Below is a small trained network, with its code and all its weights. Each question gives an input and a target symbol and asks what happens when units are switched off, that is, made to give their printed mean instead of their output.

import numpy as np


def w(rows, s, z=0):
    codes = np.array(rows[::2]) - 128.0
    scale = np.full(codes.shape[1], s)
    scale[-1] = z or s
    return codes * scale


def norm(h):
    return h / np.sqrt((h * h).mean(-1, keepdims=True) + 1e-5)


def f(y):
    return np.maximum(y, 0)


def softmax(a):
    e = np.exp(a - a.max(-1, keepdims=True))
    return e / e.sum(-1, keepdims=True)


def log_softmax(a):
    a = a - a.max(-1, keepdims=True)
    return a - np.log(np.exp(a).sum(-1, keepdims=True))


def net(x, mask):
    ids = ['δεηλμξτω'.index(c) for c in x.split()]
    T = len(ids)
    res = E[ids] + P[:T]
    u = 0
    for l in range(2):
        q, k, v = (norm(res) @ M[l].T for M in (Q, K, V))
        z = softmax(np.where(np.tri(T) > 0, q @ k.T / 3**0.5, -1e9)) @ v
        res = res + np.where(mask[u], z, O[l][:, -1]) @ O[l][:, :-1]
        u += 1
        y = f(norm(res) @ A[l][:, :-1].T + A[l][:, -1])
        res = res + np.where(mask[u : u + 4], y, B[l][:, -1]) @ B[l][:, :-1]
        u += 4
    return log_softmax(norm(res)[-1] @ U[:, :-1].T + U[:, -1])


Q, K, V, O, A, B = {}, {}, {}, {}, {}, {}
E = w([
[145,187,97,128,175],'δ',
[87,114,101,216,152],'ε',
[156,172,76,119,195],'η',
[130,138,140,117,178],'λ',
[85,126,113,210,151],'μ',
[150,99,150,112,178],'ξ',
[125,79,142,21,112],'τ',
[116,244,5,143,60],'ω',
],0.012)
P = w([
[173,113,189,169,2],'0',
[150,72,68,186,148],'1',
[144,90,86,173,156],'2',
[139,104,101,168,160],'3',
[137,114,112,159,161],'4',
[133,125,124,154,164],'5',
[129,136,133,147,162],'6',
[125,143,139,139,161],'7',
[122,153,143,138,160],'8',
[117,157,149,131,162],'9',
],0.0052)
Q[0] = w([
[5,65,134,162,139],'L0H1',
[144,144,126,116,14],'L0H1',
[121,124,179,95,121],'L0H1',
],0.012)
K[0] = w([
[196,125,255,239,2],'L0H1',
[27,169,58,32,52],'L0H1',
[142,39,172,67,130],'L0H1',
],0.0089)
V[0] = w([
[63,51,168,56,56],'L0H1',
[135,255,172,106,101],'L0H1',
[155,192,93,220,118],'L0H1',
],0.0054)
O[0] = w([
[2,176,169,240,128,4],'L0H1',
[65,44,243,157,230,84],'L0H1',
[209,57,161,116,2,154],'L0H1',
],0.004,0.0041)
A[0] = w([
[147,134,90,181,74,4],'L0N1',
[90,41,169,157,88,17],'L0N2',
[144,7,191,69,103,63],'L0N3',
[96,196,94,172,160,212],'L0N4',
],0.011,0.0024)
B[0] = w([
[19,162,164,140,218,204],'L0N1',
[200,152,197,50,75,177],'L0N2',
[220,114,2,109,62,255],'L0N3',
[232,57,105,142,99,253],'L0N4',
],0.0075,0.0031)
Q[1] = w([
[151,133,95,232,85],'L1H1',
[126,253,162,5,118],'L1H1',
[41,239,176,40,176],'L1H1',
],0.0066)
K[1] = w([
[113,141,171,177,45],'L1H1',
[119,137,60,127,192],'L1H1',
[163,206,119,114,248],'L1H1',
],0.012)
V[1] = w([
[63,55,148,135,122],'L1H1',
[188,147,175,70,255],'L1H1',
[136,111,108,191,177],'L1H1',
],0.0072)
O[1] = w([
[123,62,137,23,97,3],'L1H1',
[105,82,221,254,224,152],'L1H1',
[113,239,193,108,127,108],'L1H1',
],0.0063,0.0039)
A[1] = w([
[93,254,28,201,33,1],'L1N1',
[28,66,84,11,122,101],'L1N2',
[168,81,55,186,168,102],'L1N3',
[77,183,146,50,91,66],'L1N4',
],0.0069,0.006)
B[1] = w([
[66,251,152,223,35,153],'L1N1',
[181,201,182,145,223,145],'L1N2',
[78,176,173,40,103,253],'L1N3',
[107,117,52,59,254,131],'L1N4',
],0.0075,0.0065)
U = w([
[246,100,59,61,62,148],'δ',
[106,246,180,2,202,2],'ε',
[87,162,186,172,202,136],'η',
[155,41,242,194,125,211],'λ',
[75,99,234,58,33,161],'μ',
[147,63,69,235,109,110],'ξ',
[46,37,64,129,133,166],'τ',
[70,243,112,161,13,96],'ω',
],0.0086,0.0047)

Each question gives the input, a string of symbols that net reads in full, and the target symbol t.
The units are the heads (3 rows each of Q, K, V and O) and the neurons (one row each of A and B). Each row of codes is followed by its name. A weight is (code - 128) times the scale printed after its matrix; where a second scale follows, it is the last column's (O, A, B and U).
mask holds one flag per unit, layer by layer, with each layer's heads first. A switched-off unit (its flag False) gives its mean, the last column of its rows in O or B, instead of its output. The means were averaged over made-up inputs and are rounded, as every weight is.
A unit's drop is (log p(t) with every unit on - log p(t) with that unit switched off) / (log p(t) with every unit on - log p(t) with every unit switched off).
The circuit of an input: a set's keep is (log p(t) with only the set's units on - log p(t) with every unit switched off) / (log p(t) with every unit on - log p(t) with every unit switched off). Starting from all 10 units, units are removed one at a time, each time the one whose removal leaves the highest keep (on an exact tie, the one counted first), for as long as the keep stays at least 0.8.
units of the circuit, in order: the units of the circuit, biggest drop first
k most important neurons: the k neurons with the biggest drops, biggest first
k most important neurons of layer l: the k neurons of layer l with the biggest drops, biggest first
input μ λ λ ξ μ, target μ: 4 most important neurons -> [L0N2, L0N1, L0N3, L0N4]
input ξ ε ξ ξ λ τ ξ λ μ ξ, target λ: units of the circuit, in order -> [L0H1, L1H1, L0N3]
input ξ η λ ξ, target ε: units of the circuit, in order -> [L1N3, L0N4]
input ε τ ω δ ξ δ ε λ ξ ε, target ε: units of the circuit, in order -> [L0N1, L1H1, L0H1, L1N2]
input ε μ δ μ, target ε: 3 most important neurons -> [L0N1, L0N3, L1N2]
input μ η λ λ ε ξ τ η λ ε, target μ: 2 most important neurons -> [L0N2, L0N4]
input ε τ η δ τ, target ε: units of the circuit, in order -> [L0H1]
input τ μ δ ξ τ λ, target δ: units of the circuit, in order -> [L0H1, L0N4]
input ω λ δ μ ε, target ω: units of the circuit, in order -> [L1H1, L1N1]
input τ ξ λ λ τ λ μ λ ξ μ, target τ: units of the circuit, in order -> [L1H1, L0N1]
input η ξ λ τ τ η τ ξ ε ξ, target η: 2 most important neurons of layer 0 -> [L0N4, L0N3]
input λ λ η ε ε λ λ, target λ: units of the circuit, in order -> [L1H1, L0N3]
input ω ω η ε η λ, target δ: 3 most important neurons -> [L0N1, L0N3, L1N3]
input λ λ ξ μ η λ μ ε τ τ, target ε: 3 most important neurons -> [L0N3, L0N4, L1N2]
input δ λ τ ω ξ ε η ε, target δ: units of the circuit, in order -> [L0N3, L0H1]
input ξ δ ξ ω ξ, target η: units of the circuit, in order -> [L0H1, L1H1, L0N3]
input λ τ μ τ τ λ δ δ η τ, target λ: units of the circuit, in order -> [L1H1, L1N3]
input μ λ μ δ η δ λ ε δ, target η: 2 most important neurons of layer 0 -> [L0N3, L0N2]
input τ λ ω λ λ τ δ ξ τ, target η: units of the circuit, in order -> [L0H1, L1H1]
input δ λ λ η ω τ λ ξ λ λ, target λ: units of the circuit, in order -> [L1H1]
input ω λ η μ, target ω: units of the circuit, in order -> [L1H1, L1N1]
input ε λ ξ τ ξ η λ τ λ μ, target ε: 3 most important neurons of layer 0 -> [L0N1, L0N4, L0N3]
input η ω λ η δ μ ε λ λ, target η: 2 most important neurons -> [L0N4, L0N2]
input τ ξ δ ξ, target ε: 4 most important neurons -> [L0N4, L0N3, L0N1, L1N3]
input μ τ ω δ η ε, target μ: 2 most important neurons of layer 0 -> [L0N2, L0N1]
input ω λ μ λ δ τ μ, target ω: 3 most important neurons -> [L0N4, L0N1, L1N1]
input τ τ μ μ δ μ, target τ: 4 most important neurons -> [L0N2, L0N1, L0N4, L1N1]
input δ ω λ ω ω τ μ, target δ: units of the circuit, in order -> [L0N3, L0H1]
input λ δ λ λ μ, target λ: most important neuron of layer 0 -> [L0N4]
input ε ω λ ξ ε, target ε: 2 most important neurons -> [L0N1, L0N3]
